Here is a tiny trained network, its code and every weight. The questions are about switching its units off for an input and a target symbol, where a switched-off unit gives its printed mean instead of its output.

import numpy as np


def w(rows, s, z=0):
    codes = np.array(rows[::2]) - 128.0
    scale = np.full(codes.shape[1], s)
    scale[-1] = z or s
    return codes * scale


def norm(h):
    return h / np.sqrt((h * h).mean(-1, keepdims=True) + 1e-5)


def f(y):
    return y / 2 * (1 + np.tanh(0.7978845608 * (y + 0.044715 * y**3)))


def softmax(a):
    e = np.exp(a - a.max(-1, keepdims=True))
    return e / e.sum(-1, keepdims=True)


def log_softmax(a):
    a = a - a.max(-1, keepdims=True)
    return a - np.log(np.exp(a).sum(-1, keepdims=True))


def net(x, mask):
    ids = ['αβγδζηλμπτφω'.index(c) for c in x.split()]
    T = len(ids)
    res = E[ids] + P[:T]
    u = 0
    for l in range(2):
        r = norm(res)
        for j in range(3):
            rows = slice(3 * j, 3 * j + 3)
            q, k, v = (r @ M[l][rows].T for M in (Q, K, V))
            z = softmax(np.where(np.tri(T) > 0, q @ k.T / 3**0.5, -1e9)) @ v
            o = O[l][rows]
            res = res + np.where(mask[u + j], z, o[:, -1]) @ o[:, :-1]
        u += 3
        y = f(norm(res) @ A[l][:, :-1].T + A[l][:, -1])
        res = res + np.where(mask[u : u + 8], y, B[l][:, -1]) @ B[l][:, :-1]
        u += 8
    return log_softmax(norm(res)[-1] @ U[:, :-1].T + U[:, -1])


Q, K, V, O, A, B = {}, {}, {}, {}, {}, {}
E = w([
[92,198,85],'α',
[61,73,153],'β',
[88,137,221],'γ',
[63,189,152],'δ',
[107,161,52],'ζ',
[169,121,111],'η',
[104,96,132],'λ',
[86,77,177],'μ',
[143,144,166],'π',
[89,203,125],'τ',
[168,87,99],'φ',
[101,244,244],'ω',
],0.011)
P = w([
[252,164,226],'0',
[7,2,222],'1',
[248,146,148],'2',
[171,97,150],'3',
[182,123,139],'4',
[137,121,108],'5',
[122,143,106],'6',
[142,121,93],'7',
],0.0041)
Q[0] = w([
[254,210,113],'L0H0',
[190,63,106],'L0H0',
[229,158,108],'L0H0',
[126,32,205],'L0H1',
[208,32,214],'L0H1',
[131,230,123],'L0H1',
[58,51,108],'L0H2',
[228,54,120],'L0H2',
[161,93,111],'L0H2',
],0.0049)
K[0] = w([
[40,145,107],'L0H0',
[150,45,167],'L0H0',
[2,112,131],'L0H0',
[171,113,17],'L0H1',
[26,117,82],'L0H1',
[74,151,93],'L0H1',
[111,91,165],'L0H2',
[187,54,41],'L0H2',
[171,118,154],'L0H2',
],0.0077)
V[0] = w([
[81,187,72],'L0H0',
[224,96,128],'L0H0',
[25,128,156],'L0H0',
[123,177,61],'L0H1',
[59,47,204],'L0H1',
[124,124,207],'L0H1',
[57,107,204],'L0H2',
[79,255,111],'L0H2',
[222,151,135],'L0H2',
],0.0066)
O[0] = w([
[47,99,130,174],'L0H0',
[253,186,152,67],'L0H0',
[99,115,177,170],'L0H0',
[187,110,178,105],'L0H1',
[116,97,169,128],'L0H1',
[88,55,178,207],'L0H1',
[195,129,103,161],'L0H2',
[223,88,9,251],'L0H2',
[97,113,165,153],'L0H2',
],0.0044,0.0023)
A[0] = w([
[97,52,173,165],'L0N0',
[243,192,124,208],'L0N1',
[82,218,187,250],'L0N2',
[9,143,3,246],'L0N3',
[113,148,197,252],'L0N4',
[93,78,88,40],'L0N5',
[175,208,141,203],'L0N6',
[192,47,125,240],'L0N7',
],0.0063,0.0012)
B[0] = w([
[208,36,171,162],'L0N0',
[123,50,190,156],'L0N1',
[115,81,38,163],'L0N2',
[142,49,167,254],'L0N3',
[113,18,140,154],'L0N4',
[175,254,183,136],'L0N5',
[123,101,72,149],'L0N6',
[93,54,128,165],'L0N7',
],0.0041,0.0051)
Q[1] = w([
[216,119,243],'L1H0',
[137,134,157],'L1H0',
[134,167,105],'L1H0',
[131,187,146],'L1H1',
[93,58,62],'L1H1',
[124,129,209],'L1H1',
[128,103,135],'L1H2',
[167,171,153],'L1H2',
[124,1,57],'L1H2',
],0.01)
K[1] = w([
[147,80,117],'L1H0',
[99,90,120],'L1H0',
[129,116,105],'L1H0',
[78,159,114],'L1H1',
[125,77,94],'L1H1',
[80,186,131],'L1H1',
[107,182,35],'L1H2',
[125,59,135],'L1H2',
[4,218,126],'L1H2',
],0.011)
V[1] = w([
[190,81,121],'L1H0',
[146,80,59],'L1H0',
[158,53,148],'L1H0',
[74,174,179],'L1H1',
[151,85,134],'L1H1',
[102,234,118],'L1H1',
[170,123,192],'L1H2',
[148,124,39],'L1H2',
[61,250,161],'L1H2',
],0.011)
O[1] = w([
[108,255,52,171],'L1H0',
[118,131,134,176],'L1H0',
[40,201,71,196],'L1H0',
[190,67,113,79],'L1H1',
[128,245,132,180],'L1H1',
[204,13,73,2],'L1H1',
[169,187,128,67],'L1H2',
[44,134,74,189],'L1H2',
[178,64,147,67],'L1H2',
],0.0062,0.0065)
A[1] = w([
[138,128,123,2],'L1N0',
[171,153,145,53],'L1N1',
[73,1,231,185],'L1N2',
[94,135,54,216],'L1N3',
[181,141,204,208],'L1N4',
[141,129,156,52],'L1N5',
[92,187,153,195],'L1N6',
[139,218,146,196],'L1N7',
],0.0072,0.0045)
B[1] = w([
[93,181,117,100],'L1N0',
[28,126,90,105],'L1N1',
[206,129,125,144],'L1N2',
[167,56,255,232],'L1N3',
[137,62,67,141],'L1N4',
[138,154,111,105],'L1N5',
[187,99,144,254],'L1N6',
[191,58,109,226],'L1N7',
],0.0065,0.006)
U = w([
[122,210,142,167],'α',
[151,172,132,127],'β',
[89,3,120,250],'γ',
[117,101,115,66],'δ',
[134,173,126,141],'ζ',
[130,94,128,2],'η',
[162,204,101,179],'λ',
[150,131,160,47],'μ',
[129,98,99,66],'π',
[146,135,183,39],'τ',
[255,50,142,194],'φ',
[160,125,146,13],'ω',
],0.0098,0.0043)

Each question gives the input, a string of symbols that net reads in full, and the target symbol t.
The units are the heads (3 rows each of Q, K, V and O) and the neurons (one row each of A and B). Each row of codes is followed by its name. A weight is (code - 128) times the scale printed after its matrix; where a second scale follows, it is the last column's (O, A, B and U).
mask holds one flag per unit, layer by layer, with each layer's heads first. A switched-off unit (its flag False) gives its mean, the last column of its rows in O or B, instead of its output. The means were averaged over made-up inputs and are rounded, as every weight is.
A unit's drop is (log p(t) with every unit on - log p(t) with that unit switched off) / (log p(t) with every unit on - log p(t) with every unit switched off).
The circuit of an input: a set's keep is (log p(t) with only the set's units on - log p(t) with every unit switched off) / (log p(t) with every unit on - log p(t) with every unit switched off). Starting from the 12 units with the biggest drops (on a tie, the unit counted first), units are removed one at a time, each time the one whose removal leaves the highest keep (on an exact tie, the one counted first), for as long as the keep stays at least 0.8.
units of the circuit, in order: the units of the circuit, biggest drop first
most important unit: the unit with the biggest drop
k most important neurons: the k neurons with the biggest drops, biggest first
k most important neurons of layer l: the k neurons of layer l with the biggest drops, biggest first
heads that matter: for each layer, one digit per head in row order, 1 if its drop is at least 0.15 and else 0, layers parted by /
drop when u is switched off: that unit's drop, to one decimal
input μ φ α α α γ, target γ: 4 most important neurons -> [L0N0, L0N4, L0N7, L0N2]
input β φ ω π μ, target φ: heads that matter -> 001 / 001
input γ λ α α α π, target γ: units of the circuit, in order -> [L1H2]
input μ λ α ω α α τ, target γ: heads that matter -> 100 / 000
input α α α δ, target γ: 3 most important neurons of layer 0 -> [L0N0, L0N4, L0N7]
input φ η ω π ω α, target φ: units of the circuit, in order -> [L1H2, L1H0]
input ω ω μ γ, target φ: units of the circuit, in order -> [L1H2, L1H1]
input ω ω γ, target φ: heads that matter -> 000 / 000
input π φ α ω ζ, target φ: heads that matter -> 000 / 001
input α β α α π, target γ: 4 most important neurons of layer 0 -> [L0N0, L0N7, L0N4, L0N1]
input ω α δ, target φ: heads that matter -> 000 / 101
input π π ω β, target φ: 2 most important neurons -> [L0N3, L1N4]
input η α α α, target γ: 3 most important neurons of layer 0 -> [L0N0, L0N4, L0N7]
input φ ω β α π α α ζ, target γ: units of the circuit, in order -> [L1H2]
input α γ τ α τ, target γ: 3 most important neurons -> [L0N0, L0N4, L0N7]
input α μ α λ π α λ ω, target φ: heads that matter -> 000 / 011
input φ ω ω α τ, target φ: heads that matter -> 000 / 001
input α λ π μ π ω π, target φ: 2 most important neurons of layer 1 -> [L1N7, L1N4]
input η α μ ω α, target φ: heads that matter -> 000 / 101
input α α α β α ω μ, target φ: most important unit -> L1N2
input ζ α β α φ ω ω δ, target φ: drop when L0H2 is switched off -> 0.0
input β ω β, target φ: drop when L0N3 is switched off -> 0.1
input α ω γ ω π, target φ: drop when L1H2 is switched off -> 0.7
